Below are the code and all the weights of a small trained network. Each question names an input and a class and asks about switching units off, where a switched-off unit gives its printed mean instead of its output.

import numpy as np


def w(rows, s, z=0):
    codes = np.array(rows[::2]) - 128.0
    scale = np.full(codes.shape[1], s)
    scale[-1] = z or s
    return codes * scale


def f(y):
    return np.maximum(y, 0)


def log_softmax(a):
    a = a - a.max(-1, keepdims=True)
    return a - np.log(np.exp(a).sum(-1, keepdims=True))


def net(x, mask):
    res = np.array(x, float).reshape(1, 6) / 4 @ E
    y = f(res @ A[0][:, :-1].T + A[0][:, -1])
    res = res + np.where(mask, y, B[0][:, -1]) @ B[0][:, :-1]
    return log_softmax(res[-1] @ U[:, :-1].T + U[:, -1])


A, B = {}, {}
E = w([
[193,97,149,153,127,117,111],'x0',
[91,136,252,70,91,158,124],'x1',
[129,66,123,62,125,4,56],'x2',
[142,117,121,93,158,131,156],'x3',
[99,53,115,156,50,107,206],'x4',
[212,104,70,9,27,154,104],'x5',
],0.011)
A[0] = w([
[107,9,132,127,113,152,201,156],'N0',
[129,115,149,153,125,210,165,79],'N1',
[116,113,36,156,165,127,127,186],'N2',
[169,177,124,154,144,194,155,73],'N3',
[91,55,132,103,135,40,110,134],'N4',
[178,161,111,75,89,159,168,92],'N5',
[120,135,167,166,162,73,196,86],'N6',
[182,146,94,137,154,107,149,153],'N7',
[102,96,199,88,137,146,142,212],'N8',
[116,124,91,75,68,116,156,120],'N9',
[182,161,119,98,78,125,130,52],'N10',
[142,136,123,156,106,213,156,118],'N11',
[79,111,157,131,99,149,74,102],'N12',
[103,88,139,127,143,88,108,104],'N13',
[111,136,86,166,108,125,81,104],'N14',
[105,125,185,155,185,94,134,79],'N15',
[160,178,139,111,171,143,84,69],'N16',
[172,140,138,168,131,186,160,93],'N17',
[98,101,122,82,151,94,107,75],'N18',
[116,120,209,100,101,142,134,201],'N19',
[159,126,118,112,128,81,93,71],'N20',
[102,98,132,177,192,129,128,8],'N21',
[146,109,126,129,127,108,175,61],'N22',
[134,123,188,108,123,147,133,68],'N23',
[87,97,193,113,112,169,127,166],'N24',
[142,124,17,189,124,107,134,146],'N25',
[161,185,134,105,163,122,71,80],'N26',
[133,126,155,102,122,39,106,63],'N27',
[105,142,159,152,177,73,170,129],'N28',
[123,147,210,85,105,153,117,125],'N29',
[105,72,139,152,77,108,208,60],'N30',
[179,201,130,95,192,149,94,53],'N31',
[161,132,145,180,99,144,190,32],'N32',
[93,113,186,152,148,134,142,119],'N33',
[184,162,103,67,62,142,109,114],'N34',
[140,173,64,154,129,107,133,126],'N35',
[103,140,156,99,190,128,107,28],'N36',
[139,95,129,145,85,64,176,49],'N37',
],0.013,0.0016)
B[0] = w([
[84,154,225,195,128,142,62,219],'N0',
[79,124,131,40,187,57,221,207],'N1',
[209,70,133,106,185,199,82,208],'N2',
[88,142,133,90,171,56,164,210],'N3',
[99,133,148,70,148,88,208,223],'N4',
[168,169,101,162,103,108,143,217],'N5',
[183,181,85,231,77,123,138,197],'N6',
[144,96,105,187,163,157,101,183],'N7',
[206,92,103,145,172,194,101,201],'N8',
[141,166,122,154,89,127,109,212],'N9',
[126,183,61,210,115,104,110,199],'N10',
[69,157,120,37,169,22,249,213],'N11',
[117,107,123,120,149,160,174,167],'N12',
[125,129,126,83,131,41,159,173],'N13',
[140,82,122,118,122,134,149,162],'N14',
[169,149,60,183,87,101,79,198],'N15',
[67,135,222,153,75,154,117,193],'N16',
[109,110,102,94,148,59,148,202],'N17',
[161,121,151,66,169,86,148,183],'N18',
[212,36,63,121,195,160,97,208],'N19',
[102,123,132,136,146,75,159,189],'N20',
[170,176,93,153,117,134,146,190],'N21',
[103,116,141,143,118,130,93,154],'N22',
[130,106,87,108,169,175,107,176],'N23',
[116,52,80,111,201,190,108,201],'N24',
[157,28,141,125,172,192,108,231],'N25',
[35,156,230,111,115,157,86,202],'N26',
[104,84,113,69,143,32,194,202],'N27',
[196,224,99,192,57,109,103,195],'N28',
[154,76,74,164,187,172,138,211],'N29',
[3,141,226,196,74,221,65,213],'N30',
[65,103,220,127,69,157,83,215],'N31',
[99,152,139,84,122,112,166,193],'N32',
[167,136,81,140,109,107,91,190],'N33',
[149,243,53,165,92,153,73,248],'N34',
[148,72,118,83,191,176,111,186],'N35',
[108,127,129,157,88,135,105,173],'N36',
[138,155,194,112,135,124,129,185],'N37',
],0.0067,0.014)
U = w([
[172,22,88,130,204,199,120,186],'0',
[178,214,60,169,77,103,126,173],'1',
[91,123,137,66,169,34,192,2],'2',
[59,127,254,148,98,174,101,163],'3',
],0.014,0.0008)

Each question gives the input, the list of numbers given to net, and the class t.
The units are the neurons (one row each of A and B). Each row of codes is followed by its name. A weight is (code - 128) times the scale printed after its matrix; where a second scale follows, it is the last column's (A, B and U).
mask holds one flag per neuron, in row order. A switched-off neuron (its flag False) gives its mean, the last column of its row in B, instead of its output. The means were averaged over made-up inputs and are rounded, as every weight is.
A unit's drop is (log p(t) with every unit on - log p(t) with that unit switched off) / (log p(t) with every unit on - log p(t) with every unit switched off).
The circuit of an input: a set's keep is (log p(t) with only the set's units on - log p(t) with every unit switched off) / (log p(t) with every unit on - log p(t) with every unit switched off). Starting from the 12 units with the biggest drops (on a tie, the unit counted first), units are removed one at a time, each time the one whose removal leaves the highest keep (on an exact tie, the one counted first), for as long as the keep stays at least 0.8.
circuit, biggest first: the units of the circuit, biggest drop first
k most important neurons: the k neurons with the biggest drops, biggest first
drop when u is switched off: that unit's drop, to one decimal
input [0,1,1,-5,7,5], class 3: most important neuron	(N30)
input [-7,-4,-5,-2,6,-5], class 3: 3 most important neurons	(N30 N34 N0)
input [-4,6,-7,-6,-1,5], class 2: 2 most important neurons	(N11 N1)
input [-6,-5,0,-5,7,6], class 3: 2 most important neurons	(N30 N0)
input [-6,2,-2,2,5,-5], class 1: 2 most important neurons	(N6 N28)
input [7,8,8,-7,7,-7], class 0: 3 most important neurons	(N19 N8 N24)
input [-8,-8,1,5,3,-8], class 0: 3 most important neurons	(N25 N2 N35)
input [-5,8,8,3,8,4], class 0: 3 most important neurons	(N19 N8 N24)
input [-5,3,3,7,1,4], class 1: 2 most important neurons	(N25 N34)
input [5,6,8,4,1,-8], class 1: 3 most important neurons	(N28 N15 N6)
input [7,-4,7,3,6,4], class 2: 2 most important neurons	(N4 N27)
input [4,-4,-5,4,-5,-5], class 1: 2 most important neurons	(N28 N21)
input [-3,4,5,4,7,4], class 3: drop when N0 is switched off	0.4
input [-4,6,2,-5,-2,0], class 0: drop when N8 is switched off	0.0
input [-5,-1,-5,7,6,7], class 1: circuit, biggest first	(N34)
input [8,-6,4,-6,4,-8], class 1: drop when N6 is switched off	0.4
